Here is a tiny trained network, its code and every weight. The questions are about switching its units off for an input and a target symbol, where a switched-off unit gives its printed mean instead of its output.

import numpy as np


def w(rows, s, z=0):
    codes = np.array(rows[::2]) - 128.0
    scale = np.full(codes.shape[1], s)
    scale[-1] = z or s
    return codes * scale


def norm(h):
    return h / np.sqrt((h * h).mean(-1, keepdims=True) + 1e-5)


def f(y):
    return np.maximum(y, 0)


def softmax(a):
    e = np.exp(a - a.max(-1, keepdims=True))
    return e / e.sum(-1, keepdims=True)


def log_softmax(a):
    a = a - a.max(-1, keepdims=True)
    return a - np.log(np.exp(a).sum(-1, keepdims=True))


def net(x, mask):
    ids = ['ΓΠΣαβεηθλμξτω'.index(c) for c in x.split()]
    T = len(ids)
    res = E[ids] + P[:T]
    q, k, v = (norm(res) @ M[0].T for M in (Q, K, V))
    z = softmax(np.where(np.tri(T) > 0, q @ k.T / 3**0.5, -1e9)) @ v
    res = res + np.where(mask[0], z, O[0][:, -1]) @ O[0][:, :-1]
    y = f(norm(res) @ A[0][:, :-1].T + A[0][:, -1])
    res = res + np.where(mask[1:17], y, B[0][:, -1]) @ B[0][:, :-1]
    return log_softmax(norm(res)[-1] @ U[:, :-1].T + U[:, -1])


Q, K, V, O, A, B = {}, {}, {}, {}, {}, {}
E = w([
[149,91,121],'Γ',
[90,113,140],'Π',
[84,152,138],'Σ',
[142,129,140],'α',
[148,82,119],'β',
[143,67,125],'ε',
[144,130,142],'η',
[88,116,142],'θ',
[115,139,152],'λ',
[2,97,62],'μ',
[89,112,141],'ξ',
[155,157,169],'τ',
[140,65,124],'ω',
],0.0079)
P = w([
[228,72,96],'0',
[23,68,222],'1',
[46,37,8],'2',
[24,72,239],'3',
[53,67,46],'4',
[27,77,252],'5',
],0.0034)
Q[0] = w([
[70,77,172],'h0',
[85,128,37],'h0',
[47,89,254],'h0',
],0.009)
K[0] = w([
[176,182,61],'h0',
[2,119,82],'h0',
[211,164,92],'h0',
],0.0095)
V[0] = w([
[21,76,81],'h0',
[203,87,255],'h0',
[76,134,254],'h0',
],0.0031)
O[0] = w([
[204,75,138,252],'h0',
[60,1,41,35],'h0',
[143,128,48,61],'h0',
],0.0061,0.0028)
A[0] = w([
[152,83,185,47],'n0',
[62,119,182,210],'n1',
[128,70,203,76],'n2',
[113,63,114,118],'n3',
[114,217,213,174],'n4',
[77,165,105,126],'n5',
[78,175,91,140],'n6',
[16,207,76,118],'n7',
[254,102,10,1],'n8',
[85,190,106,96],'n9',
[210,153,118,232],'n10',
[180,94,194,92],'n11',
[92,126,46,209],'n12',
[146,91,106,134],'n13',
[97,110,102,44],'n14',
[179,93,163,115],'n15',
],0.0069,0.0022)
B[0] = w([
[120,175,84,163],'n0',
[133,124,49,254],'n1',
[153,168,89,199],'n2',
[169,120,96,184],'n3',
[174,85,89,222],'n4',
[187,141,187,160],'n5',
[192,159,133,159],'n6',
[244,149,153,198],'n7',
[140,93,229,152],'n8',
[206,66,192,149],'n9',
[3,29,168,148],'n10',
[92,186,107,173],'n11',
[96,224,183,177],'n12',
[69,188,84,153],'n13',
[106,166,85,142],'n14',
[129,173,144,160],'n15',
],0.005,0.0054)
U = w([
[125,58,156,184],'Γ',
[134,130,73,51],'Π',
[217,211,254,254],'Σ',
[96,120,175,31],'α',
[136,75,144,52],'β',
[135,44,109,188],'ε',
[85,115,186,78],'η',
[142,129,42,185],'θ',
[121,146,114,45],'λ',
[167,251,77,184],'μ',
[132,126,61,90],'ξ',
[103,136,178,67],'τ',
[143,65,102,76],'ω',
],0.012,0.004)

Each question gives the input, a string of symbols that net reads in full, and the target symbol t.
The units are the heads (3 rows each of Q, K, V and O) and the neurons (one row each of A and B). Each row of codes is followed by its name. A weight is (code - 128) times the scale printed after its matrix; where a second scale follows, it is the last column's (O, A, B and U).
mask holds one flag per unit, heads first, then neurons. A switched-off unit (its flag False) gives its mean, the last column of its rows in O or B, instead of its output. The means were averaged over made-up inputs and are rounded, as every weight is.
A unit's drop is (log p(t) with every unit on - log p(t) with that unit switched off) / (log p(t) with every unit on - log p(t) with every unit switched off).
The circuit of an input: a set's keep is (log p(t) with only the set's units on - log p(t) with every unit switched off) / (log p(t) with every unit on - log p(t) with every unit switched off). Starting from the 12 units with the biggest drops (on a tie, the unit counted first), units are removed one at a time, each time the one whose removal leaves the highest keep (on an exact tie, the one counted first), for as long as the keep stays at least 0.8.
units of the circuit, in order: the units of the circuit, biggest drop first
unit that matters most: the unit with the biggest drop
top k neurons: the k neurons with the biggest drops, biggest first
drop of u: that unit's drop, to one decimal
input θ θ Σ Σ Π Σ, target θ: units of the circuit, in order : h0, n1, n12
input μ θ Σ ε, target μ: top 3 neurons : n2, n0, n11
input μ β α Σ, target μ: unit that matters most : n1
input Σ Σ μ, target μ: units of the circuit, in order : n12, h0, n7
input μ ε μ μ, target μ: top 3 neurons : n1, n10, n8
input θ μ μ Σ, target θ: top 3 neurons : n1, n12, n4
input μ θ Σ Σ Σ ω, target μ: top 3 neurons : n2, n0, n11
input μ ε Γ ε, target μ: top 3 neurons : n2, n11, n0
input θ α Σ θ β β, target θ: top 2 neurons : n12, n7
input μ α Σ Γ Σ Σ, target μ: drop of n1 : 0.1
input μ μ Σ θ, target μ: drop of n6 : 0.0
input Σ ξ η ω ε μ, target Σ: drop of n7 : 0.9
